Below is a small trained network, with its code and all its weights. Each question gives an input and a class and asks what happens when units are switched off, that is, made to give their printed mean instead of their output.

import numpy as np


def w(rows, s, z=0):
    codes = np.array(rows[::2]) - 128.0
    scale = np.full(codes.shape[1], s)
    scale[-1] = z or s
    return codes * scale


def f(y):
    return np.maximum(y, 0)


def log_softmax(a):
    a = a - a.max(-1, keepdims=True)
    return a - np.log(np.exp(a).sum(-1, keepdims=True))


def net(x, mask):
    res = np.array(x, float).reshape(1, 8) / 4 @ E
    y = f(res @ A[0][:, :-1].T + A[0][:, -1])
    res = res + np.where(mask, y, B[0][:, -1]) @ B[0][:, :-1]
    return log_softmax(res[-1] @ U[:, :-1].T + U[:, -1])


A, B = {}, {}
E = w([
[101,122,110,173,155,62,197,79,62,150,229,125],'x0',
[171,158,118,104,164,78,47,190,83,173,102,97],'x1',
[103,131,154,184,207,191,67,98,69,52,141,195],'x2',
[129,79,224,66,120,175,39,76,161,96,120,189],'x3',
[123,170,138,140,150,143,139,170,113,96,181,160],'x4',
[169,150,150,39,150,152,75,143,149,190,148,234],'x5',
[211,59,51,137,173,187,1,125,122,92,142,122],'x6',
[209,124,171,174,135,48,164,57,63,147,163,214],'x7',
],0.0073)
A[0] = w([
[120,187,130,125,153,150,120,167,96,140,93,153,54],'n0',
[150,111,119,166,133,123,131,111,123,125,146,110,96],'n1',
[116,138,138,162,168,134,97,88,76,126,147,185,179],'n2',
[122,136,141,115,132,141,142,105,121,102,165,157,85],'n3',
[128,164,109,136,165,158,120,172,92,114,118,119,167],'n4',
[71,100,164,147,124,149,149,71,134,101,94,117,245],'n5',
[174,144,167,114,114,94,159,168,134,143,96,167,223],'n6',
[93,157,142,132,124,38,241,103,99,202,204,143,205],'n7',
[97,100,61,140,130,137,150,96,122,114,166,66,108],'n8',
[92,109,79,147,135,177,140,103,123,124,153,75,184],'n9',
[143,155,191,110,130,121,117,117,111,126,113,188,157],'n10',
[152,159,176,145,154,118,85,120,82,112,130,181,125],'n11',
[126,135,101,116,140,114,124,100,120,117,172,142,186],'n12',
[139,118,102,131,136,131,154,122,165,134,140,102,50],'n13',
[142,110,87,124,99,157,145,128,170,122,147,91,52],'n14',
[90,145,104,117,152,180,94,158,125,137,122,115,115],'n15',
[145,134,117,109,121,132,116,116,126,145,174,100,95],'n16',
[137,128,108,82,122,121,76,158,151,163,133,113,51],'n17',
[64,193,155,139,166,165,92,194,88,130,79,166,200],'n18',
[111,128,98,58,141,132,32,198,135,179,137,69,163],'n19',
[147,132,89,145,131,137,127,141,166,128,71,102,178],'n20',
[101,133,147,136,130,90,206,138,121,151,155,141,142],'n21',
[145,153,164,124,128,129,97,108,110,111,122,111,78],'n22',
[93,78,228,95,84,112,154,19,162,106,100,106,133],'n23',
[125,139,122,131,117,88,168,131,115,140,163,135,156],'n24',
[146,102,121,105,121,174,45,162,156,100,99,110,25],'n25',
[66,146,180,130,167,120,150,84,79,135,254,215,130],'n26',
[144,127,124,159,137,101,74,112,130,97,117,145,127],'n27',
[164,138,163,140,111,109,142,121,133,147,146,154,6],'n28',
],0.0098,0.0021)
B[0] = w([
[128,103,130,114,108,111,137,102,160,114,131,106,154],'n0',
[122,137,136,106,126,165,131,149,133,130,122,180,152],'n1',
[114,136,139,139,139,153,127,140,97,91,105,190,188],'n2',
[154,104,132,139,120,108,115,142,125,81,121,104,153],'n3',
[109,119,152,99,112,138,118,99,173,144,135,127,164],'n4',
[147,102,95,111,131,101,96,123,183,110,142,84,182],'n5',
[109,122,123,129,140,112,119,103,132,135,152,80,175],'n6',
[176,181,108,112,153,113,142,139,59,251,144,136,250],'n7',
[100,109,152,144,132,154,106,131,142,72,104,174,175],'n8',
[145,98,145,127,93,144,128,134,160,70,119,142,172],'n9',
[98,115,110,168,125,128,124,127,128,63,118,110,180],'n10',
[128,105,120,146,126,183,140,140,100,98,123,172,183],'n11',
[109,139,149,163,120,141,139,137,111,124,93,131,155],'n12',
[145,108,131,143,133,136,96,110,106,132,118,156,145],'n13',
[123,134,139,139,159,147,111,136,100,95,126,155,156],'n14',
[120,113,128,139,116,91,137,123,136,144,129,69,168],'n15',
[103,142,150,146,123,115,138,125,114,114,93,122,140],'n16',
[124,156,143,128,137,113,166,116,134,163,159,100,167],'n17',
[144,80,122,106,105,107,106,93,190,103,136,83,186],'n18',
[138,148,127,93,111,90,146,99,176,174,137,67,204],'n19',
[103,120,153,123,144,150,124,111,128,100,158,160,169],'n20',
[166,132,122,105,143,109,101,119,114,203,141,134,189],'n21',
[140,128,100,134,124,145,150,123,146,122,151,160,145],'n22',
[95,123,125,114,115,114,114,126,213,74,145,36,207],'n23',
[129,159,150,94,133,146,137,142,99,170,117,161,172],'n24',
[132,161,121,126,130,74,156,133,123,186,139,88,198],'n25',
[109,87,129,165,112,167,111,138,145,19,98,158,217],'n26',
[105,152,132,142,119,143,174,162,103,121,131,153,161],'n27',
[104,118,113,119,128,139,123,145,160,135,101,98,151],'n28',
],0.012,0.014)
U = w([
[168,138,131,175,157,160,144,138,1,125,127,197,1],'0',
[67,50,167,141,71,141,96,84,172,21,128,76,251],'1',
[160,188,125,56,109,49,159,85,113,232,182,36,188],'2',
],0.0072,0.00099)

Each question gives the input, the list of numbers given to net, and the class t.
The units are the neurons (one row each of A and B). Each row of codes is followed by its name. A weight is (code - 128) times the scale printed after its matrix; where a second scale follows, it is the last column's (A, B and U).
mask holds one flag per neuron, in row order. A switched-off neuron (its flag False) gives its mean, the last column of its row in B, instead of its output. The means were averaged over made-up inputs and are rounded, as every weight is.
A unit's drop is (log p(t) with every unit on - log p(t) with that unit switched off) / (log p(t) with every unit on - log p(t) with every unit switched off).
The circuit of an input: a set's keep is (log p(t) with only the set's units on - log p(t) with every unit switched off) / (log p(t) with every unit on - log p(t) with every unit switched off). Starting from the 12 units with the biggest drops (on a tie, the unit counted first), units are removed one at a time, each time the one whose removal leaves the highest keep (on an exact tie, the one counted first), for as long as the keep stays at least 0.8.
circuit, biggest first: the units of the circuit, biggest drop first
k most important neurons: the k neurons with the biggest drops, biggest first
drop when u is switched off: that unit's drop, to one decimal
input [-4,-2,-4,5,2,1,8,5], class 2: circuit, biggest first => (n26)
input [8,-4,3,2,0,7,-2,-3], class 0: circuit, biggest first => (n19 n2)
input [2,5,6,1,-2,-8,6,1], class 0: 2 most important neurons => (n23 n26)
input [-6,2,7,-4,6,-2,7,-5], class 2: 2 most important neurons => (n25 n26)
input [6,7,7,6,-3,4,-1,4], class 1: 2 most important neurons => (n26 n7)
input [-3,-3,0,-3,2,5,5,6], class 0: 2 most important neurons => (n23 n18)
input [1,7,0,5,-8,4,-4,8], class 1: 2 most important neurons => (n23 n10)
input [-4,3,4,-2,-5,0,8,4], class 0: 2 most important neurons => (n23 n11)
input [-1,3,8,-5,8,6,6,-8], class 2: 2 most important neurons => (n25 n19)
input [-2,3,-3,5,7,-2,0,0], class 2: 2 most important neurons => (n26 n8)
input [-8,2,-5,3,-8,-2,-3,7], class 1: 2 most important neurons => (n7 n23)
input [-7,5,0,4,1,-8,-3,-6], class 2: 3 most important neurons => (n25 n26 n19)
input [-6,-6,-7,-5,7,3,8,6], class 0: drop when n19 is switched off => 0.6
input [-6,-6,-4,6,-6,1,4,-6], class 2: circuit, biggest first => (n25)
input [5,-8,4,-5,-1,3,-4,4], class 0: drop when n7 is switched off => 0.2
input [6,-7,-8,-5,8,3,1,-3], class 0: drop when n8 is switched off => 0.1
input [7,3,1,3,4,5,8,-8], class 2: drop when n19 is switched off => 0.1
